W =
[[113 117 129 121 143 134 120 130 145 117 131]
 [117 140 116 128 137 123 126 118 142 127 115]
 [129 131 118 129 145 121 122 129 109 128 130]
 [129 134 125 103 131 121 125 117 114 148 129]
 [141 142 131 141 136 136 137 133 137 140 140]
 [123 143 147 125 131 138 125 133 127 145 146]
 [116 115 125 126 119 116 140 114 125 131 129]
 [152 144 130 129 138 127 127 117 124 127 122]
 [110 120 142 127 142 134 144 129 146 119 119]
 [134 120 128 107 129 137 119 118 141 129 122]]
Counting starts at 1.
The top-left entry is 113
The entry in row 2 and column 1 is 117
The entry at row 1, column 3 is 129
What is the entry in the bottom-right corner?
Answer: 122
What is the minimum?
Answer: 103
What is the entry directly above 152?
Answer: 116
What is the entry directly above the smallest entry?
Answer: 129
What is the bottom entry of the column that holds the largest entry?
Answer: 134
What is the entry in the top-right corner?
Answer: 131
The entry just right of the smallest entry is 131
The entry directly below the smallest entry -> 141
The entry just left of the smallest entry -> 125
What is the entry at row 3, column 1?
Answer: 129
The entry at row 2, column 2 is 140
What is the bottom entry of the column that holds the smallest entry?
Answer: 107
What is the entry in row 1 and column 2?
Answer: 117

Questions about the matrix below. Counting starts at 1.
1) What is the entry at row 1, column 3?
2) What is the entry in row 1 and column 2?
3) What is the entry in the top-left corner?
4) What is the bottom entry of the column that holds the largest entry?
5) What is the bottom-left entry?
6) What is the entry just right of the smallest entry?
7) What is the entry in row 2 and column 1?
8) What is the entry in row 3 and column 1?
142,146,118,118,150,132,129,131,149,132
141,146,127,126,153,126,124,125,152,118
126,127,117,118,129,122,116,117,129,115
139,143,134,133,146,129,134,132,145,126
127,129,121,122,131,129,129,131,131,128
121,117,115,116,114,136,132,131,115,151
120,116,139,138,115,128,117,117,116,129
133,133,129,129,136,129,129,129,135,127
1) 118
2) 146
3) 142
4) 136
5) 133
6) 136
7) 141
8) 126

a =
133  141  136  131  103  125  128  130  129  121  139  142  112  124  123  127
124  132  144  125  122  130  118  140  132  122  128  127  119  124  139  129
139  114  131  120  117  114  122  131  118  134  116  132  115  117  157  123
123  121  143  134  124  125  122  126  130  115  137  124  133  134  113  133
Indices start at 1.
Give the top-right entry.
127
Give the entry directly below 119.
115
The entry at row 2, column 1: 124
Give the entry in the top-left corner.
133
The entry just right of the smallest entry is 125
Give the top entry of the column that holds the smallest entry.
103
Give the bottom entry of the column that holds the largest entry.
113
The top entry of the column that holds the largest entry is 123
The entry directly above the largest entry -> 139
The entry at row 1, column 3 is 136
Give the entry just left of 116.
134
Give the entry in row 3 and column 1.
139
The bottom entry of the column that holds the smallest entry is 124
The entry just left of 143 is 121
Give the bottom-right entry.
133
The entry in row 1 and column 2 -> 141
The bottom-left entry: 123

[116 109 138 110 114 104 140]
Give the entry just left of 109.
Answer: 116
Give the entry just left of 114.
Answer: 110
The entry just right of 110 is 114

Read these off the array that follows. Indices start at 1.
1) Read off the entry directly above the smallest entry.
2) Read off the entry in the bottom-right corner.
3) Read off the entry in the top-right corner.
4) Read off the entry in row 2 and column 1.
5) Read off the entry at row 1, column 2.
6) Read off the entry at row 1, column 1.
7) Read off the entry just right of the largest entry.
8) Read off the entry directly below the smallest entry.
[[130 127 143 134 119 124 116 121]
 [134 129 128 130 134 130 133 131]
 [128 128 128 128 128 128 129 128]
 [122 127 122 124 126 130 130 129]
 [127 128 124 126 130 130 131 131]
 [135 132 131 131 134 131 133 130]
 [126 133 134 131 124 129 126 124]
 [141 103 139 127 124 114 107 131]
 [135 117 144 132 119 118 109 124]
 [126 132 128 128 127 131 130 128]
 [140 106 133 126 127 117 113 133]]
1) 133
2) 133
3) 121
4) 134
5) 127
6) 130
7) 132
8) 117

[[144 127 151 103 124 130 121 117 128 134]
 [137 125 141 118 126 130 129 121 131 127]
 [126 133 121 125 138 118 127 140 116 126]
 [137 125 134 131 128 131 136 128 137 117]
 [113 136 134 130 120 131 124 137 140 130]
 [126 130 112 139 122 115 130 102 133 144]
 [126 129 117 136 124 118 130 108 132 140]
 [127 134 120 125 138 118 126 141 115 126]
 [132 125 127 134 126 125 135 118 135 126]
 [130 126 121 137 125 121 135 110 135 133]
 [110 137 134 131 120 132 123 141 141 129]
 [139 132 138 111 126 130 118 127 126 132]
 [124 134 121 126 136 120 125 143 118 126]
 [132 127 131 130 128 129 132 128 133 122]
 [137 125 130 134 131 130 137 131 134 114]]
Which number is the entry in the top-right corner?
A: 134
Which number is the smallest entry in the last row?
A: 114
The 3rd entry on the main diagonal is 121
The smallest entry in the first column -> 110
Which number is the entry directly below the smallest entry?
A: 108
The second smallest entry is 103
The 5th entry in reading order is 124
The bottom-left entry is 137
Which number is the minimum?
A: 102
Which number is the third entry from the end, reading row by row?
A: 131
Which number is the top-left entry?
A: 144
The 2nd entry from the end, reading row by row -> 134
The first entry of the smallest entry's row is 126
Which number is the entry directly above the smallest entry?
A: 137
The entry just left of the largest entry: 127
Which number is the entry just left of the smallest entry?
A: 130
Which number is the top entry of the column that holds the largest entry?
A: 151
The top entry of the column that holds the smallest entry: 117
Which number is the largest entry in the last column?
A: 144
The bottom entry of the column that holds the largest entry: 130
Which number is the third entry on the diagonal from the top-right corner?
A: 140

Questions about the table below. Indices start at 1.
1) Which number is the entry in row 3 and column 2?
2) Which number is the entry in row 1 and column 2?
3) Which number is the bottom-right entry?
4) Which number is the top-left entry?
5) Which number is the entry at row 2, column 1?
6) Which number is the entry at row 1, column 3?
7) Which number is the entry in row 3 and column 1?
8) Which number is the entry directly above the smallest entry?
[[128 127 129 123 126 125 123 127 132 129 127 129 122 126 122 123]
 [117 130 135 134 131 131 118 130 128 125 136 135 117 130 117 134]
 [135 122 126 121 121 122 132 122 131 132 124 126 132 122 132 122]
 [127 136 126 118 134 121 125 136 120 126 124 126 126 135 126 117]
 [121 120 121 139 124 142 122 120 126 120 123 121 123 123 123 138]
 [124 125 124 125 125 129 121 125 123 124 123 125 121 125 121 125]
 [124 132 119 119 131 124 125 132 121 121 118 120 126 131 125 118]
 [126 122 158 134 119 122 116 122 150 144 157 158 110 117 111 138]
 [134 130 128 122 129 122 131 130 130 132 128 129 131 129 131 122]
 [127 127 126 125 126 127 124 127 128 126 125 126 125 127 124 125]
 [124 126 119 128 128 129 128 127 125 120 121 119 130 128 130 126]
 [117 123 114 141 129 145 126 123 118 113 117 114 128 128 128 139]
 [122 144 124 109 141 113 120 145 120 122 122 125 121 142 121 108]]
1) 122
2) 127
3) 108
4) 128
5) 117
6) 129
7) 135
8) 139

Questions about the matrix below. Rows and columns are numbered from 1.
1) Read off the entry at row 3, column 1.
2) Read off the entry in the top-right corner.
3) Read off the entry in row 1 and column 1.
4) Read off the entry in row 2 and column 1.
5) Read off the entry just right of 139.
6) Read off the entry at row 1, column 2.
7) Read off the maximum.
8) Read off the entry just left of the largest entry.
[[128 128 128 128 129 132 129 128 129 129 128 130 153 128]
 [128 128 128 129 138 128 129 128 130 129 131 128 146 128]
 [134 130 128 130 131 129 128 129 142 129 128 129 129 134]
 [128 129 129 128 144 129 129 128 136 128 129 129 134 128]
 [136 129 129 129 129 136 128 129 129 132 130 129 130 133]
 [128 129 130 128 142 128 131 128 130 128 136 129 133 128]
 [129 129 128 128 135 131 128 128 141 128 128 128 139 128]
 [129 128 128 128 130 133 128 128 140 128 128 128 144 128]
 [134 129 128 131 129 130 128 128 137 135 128 129 131 133]
 [129 131 130 128 140 129 130 132 131 129 130 131 130 130]
 [131 129 130 128 129 138 129 129 128 130 136 130 131 130]
 [128 128 128 130 131 128 128 128 132 131 128 129 151 128]
 [128 128 129 128 128 129 134 128 128 128 148 129 135 128]
 [128 128 128 129 129 128 129 128 129 134 129 130 151 128]]
1) 134
2) 128
3) 128
4) 128
5) 128
6) 128
7) 153
8) 130
